Here is a tiny trained network, its code and every weight. The questions are about switching its units off for an input and a class, where a switched-off unit gives its printed mean instead of its output.

import numpy as np


def w(rows, s, z=0):
    codes = np.array(rows[::2]) - 128.0
    scale = np.full(codes.shape[1], s)
    scale[-1] = z or s
    return codes * scale


def f(y):
    return y / 2 * (1 + np.tanh(0.7978845608 * (y + 0.044715 * y**3)))


def log_softmax(a):
    a = a - a.max(-1, keepdims=True)
    return a - np.log(np.exp(a).sum(-1, keepdims=True))


def net(x, mask):
    res = np.array(x, float).reshape(1, 8) / 4 @ E
    y = f(res @ A[0][:, :-1].T + A[0][:, -1])
    res = res + np.where(mask, y, B[0][:, -1]) @ B[0][:, :-1]
    return log_softmax(res[-1] @ U[:, :-1].T + U[:, -1])


A, B = {}, {}
E = w([
[221,17,196,122,86,78],'x0',
[176,86,84,142,235,169],'x1',
[128,129,127,127,130,129],'x2',
[128,129,129,129,129,130],'x3',
[177,167,100,218,108,136],'x4',
[150,118,122,83,68,254],'x5',
[223,206,79,34,129,81],'x6',
[129,133,141,128,130,130],'x7',
],0.0067)
A[0] = w([
[188,62,144,152,88,89,35],'n1',
[171,177,119,210,107,141,45],'n2',
[103,235,195,140,186,174,90],'n3',
[180,147,103,75,110,91,76],'n4',
[98,191,129,136,164,158,51],'n5',
[101,151,155,122,61,99,46],'n6',
[154,132,115,103,76,208,27],'n7',
[88,156,159,124,43,94,37],'n8',
[185,187,158,101,141,122,92],'n9',
[120,159,148,156,194,43,61],'n10',
[169,174,115,63,136,94,57],'n11',
[103,124,124,137,135,80,45],'n12',
[59,81,182,152,126,135,148],'n13',
[159,141,176,88,95,228,62],'n14',
[49,146,18,137,111,116,90],'n15',
[194,175,99,225,82,145,59],'n16',
[90,97,149,159,139,149,26],'n17',
[101,118,100,162,149,42,71],'n18',
[166,54,176,98,106,99,82],'n19',
[151,190,126,96,155,125,91],'n20',
[125,156,159,157,170,67,18],'n21',
[175,83,110,131,254,179,42],'n22',
[150,145,136,149,107,164,2],'n23',
[180,78,148,138,103,109,46],'n24',
[176,185,151,81,143,113,156],'n25',
[43,125,129,45,162,114,85],'n26',
[83,188,120,127,158,158,97],'n27',
[190,194,168,201,106,152,150],'n28',
[116,125,116,165,146,18,61],'n29',
[162,105,79,125,47,228,80],'n30',
[81,92,153,175,134,151,43],'n31',
[102,170,168,128,51,93,107],'n32',
[85,96,149,160,135,147,36],'n33',
[82,98,157,170,134,147,89],'n34',
[105,104,151,197,110,150,90],'n35',
[99,104,133,152,109,140,4],'n36',
[78,72,172,3,166,124,108],'n37',
[83,154,127,114,33,94,82],'n38',
],0.0092,0.0059)
B[0] = w([
[199,142,199,92,70,140,185],'n1',
[140,143,129,152,144,35,150],'n2',
[184,111,188,107,80,140,200],'n3',
[110,112,66,98,70,139,182],'n4',
[188,105,177,94,105,97,160],'n5',
[168,145,104,87,197,117,144],'n6',
[72,119,168,56,146,101,158],'n7',
[177,138,99,90,212,150,165],'n8',
[118,120,85,108,94,126,161],'n9',
[58,114,161,93,153,149,188],'n10',
[101,105,63,91,69,124,184],'n11',
[115,136,140,90,157,99,114],'n12',
[101,109,69,142,74,155,251],'n13',
[56,103,173,106,156,128,193],'n14',
[158,138,193,119,74,160,215],'n15',
[145,147,111,176,148,3,186],'n16',
[139,127,82,47,105,66,131],'n17',
[76,116,168,104,149,135,171],'n18',
[174,149,196,119,62,164,215],'n19',
[134,122,102,120,87,138,163],'n20',
[89,120,145,102,161,84,132],'n21',
[210,156,81,99,237,187,204],'n22',
[140,110,143,71,158,26,100],'n23',
[181,145,174,98,96,115,160],'n24',
[100,101,70,137,86,176,221],'n25',
[156,143,146,191,117,60,205],'n26',
[179,114,181,104,84,155,201],'n27',
[121,128,112,216,123,103,210],'n28',
[58,121,181,109,143,146,185],'n29',
[39,123,181,118,156,132,222],'n30',
[119,133,67,71,90,112,162],'n31',
[170,129,98,143,199,178,200],'n32',
[129,126,84,60,102,88,139],'n33',
[120,125,73,82,86,129,179],'n34',
[120,132,68,125,82,129,182],'n35',
[154,121,99,38,125,66,106],'n36',
[124,159,135,229,159,7,255],'n37',
[182,123,101,125,211,164,190],'n38',
],0.027,0.0041)
U = w([
[255,74,177,76,62,116,97],'0',
[170,43,22,60,70,87,93],'1',
[104,45,164,58,175,94,97],'2',
[253,89,72,76,216,134,107],'3',
[189,73,109,137,113,126,247],'4',
[204,97,102,149,124,8,120],'5',
],0.0067,0.015)

Each question gives the input, the list of numbers given to net, and the class t.
The units are the neurons (one row each of A and B). Each row of codes is followed by its name. A weight is (code - 128) times the scale printed after its matrix; where a second scale follows, it is the last column's (A, B and U).
mask holds one flag per neuron, in row order. A switched-off neuron (its flag False) gives its mean, the last column of its row in B, instead of its output. The means were averaged over made-up inputs and are rounded, as every weight is.
A unit's drop is (log p(t) with every unit on - log p(t) with that unit switched off) / (log p(t) with every unit on - log p(t) with every unit switched off).
The circuit of an input: a set's keep is (log p(t) with only the set's units on - log p(t) with every unit switched off) / (log p(t) with every unit on - log p(t) with every unit switched off). Starting from the 12 units with the biggest drops (on a tie, the unit counted first), units are removed one at a time, each time the one whose removal leaves the highest keep (on an exact tie, the one counted first), for as long as the keep stays at least 0.8.
units of the circuit, in order: the units of the circuit, biggest drop first
most important unit: the unit with the biggest drop
k most important neurons: the k neurons with the biggest drops, biggest first
drop when u is switched off: that unit's drop, to one decimal
input [7,7,0,-3,2,-8,7,3], class 2: units of the circuit, in order	[n10]
input [-7,4,0,6,-3,7,5,3], class 0: units of the circuit, in order	[n27; n3]
input [-5,-7,1,-7,-6,0,5,-5], class 3: units of the circuit, in order	[n38; n32]
input [7,-3,4,-6,8,2,5,-1], class 5: 2 most important neurons	[n16; n28]
input [-1,-2,3,4,-4,-3,5,4], class 1: 2 most important neurons	[n11; n25]
input [6,4,2,5,-8,2,7,-3], class 5: 2 most important neurons	[n37; n13]
input [7,5,3,-7,0,-5,3,7], class 0: 2 most important neurons	[n1; n19]
input [-7,2,0,-3,8,0,4,-4], class 5: 2 most important neurons	[n16; n2]
input [0,-6,4,-5,6,-8,6,3], class 2: units of the circuit, in order	[n29; n10]
input [1,-7,-2,-7,2,-1,-7,-1], class 1: 2 most important neurons	[n13; n35]
input [5,3,6,6,6,0,-5,5], class 5: units of the circuit, in order	[n16; n25]
input [4,6,6,4,8,8,-7,8], class 2: 4 most important neurons	[n30; n14; n7; n37]
input [3,3,3,5,-8,7,-1,-4], class 5: 3 most important neurons	[n37; n10; n29]
input [4,-2,-1,1,7,4,0,0], class 5: units of the circuit, in order	[n16]
input [-5,-8,-4,6,1,2,-6,2], class 3: units of the circuit, in order	[n38; n8]
input [4,-5,3,-3,5,1,-5,-2], class 1: units of the circuit, in order	[n35; n13]
input [8,-3,7,-2,7,-2,0,6], class 0: 4 most important neurons	[n1; n19; n37; n24]
input [3,7,-5,3,-8,-8,-7,1], class 2: 3 most important neurons	[n10; n29; n18]
input [-5,2,1,-4,-5,-8,7,-1], class 2: 4 most important neurons	[n10; n29; n18; n13]
input [-8,-8,-8,-7,-5,1,-1,-1], class 0: most important unit	n15
input [-4,6,-7,0,-6,5,-4,-1], class 3: 2 most important neurons	[n22; n28]
input [-5,6,6,1,5,-8,-7,-1], class 2: 3 most important neurons	[n10; n18; n29]
input [6,-4,4,-2,-3,7,-3,4], class 2: 2 most important neurons	[n14; n30]
input [0,-7,2,5,0,7,-7,3], class 1: 4 most important neurons	[n13; n35; n34; n31]
input [0,7,-4,0,1,-6,-6,-3], class 3: drop when n11 is switched off	0.1
input [-6,-8,7,-6,0,-6,-7,2], class 3: drop when n32 is switched off	0.4
input [-2,8,4,-8,4,1,-5,5], class 3: drop when n22 is switched off	0.7
input [-8,4,2,1,1,8,-3,-4], class 0: drop when n5 is switched off	0.4
input [-5,-4,5,6,0,-2,-7,6], class 1: most important unit	n13
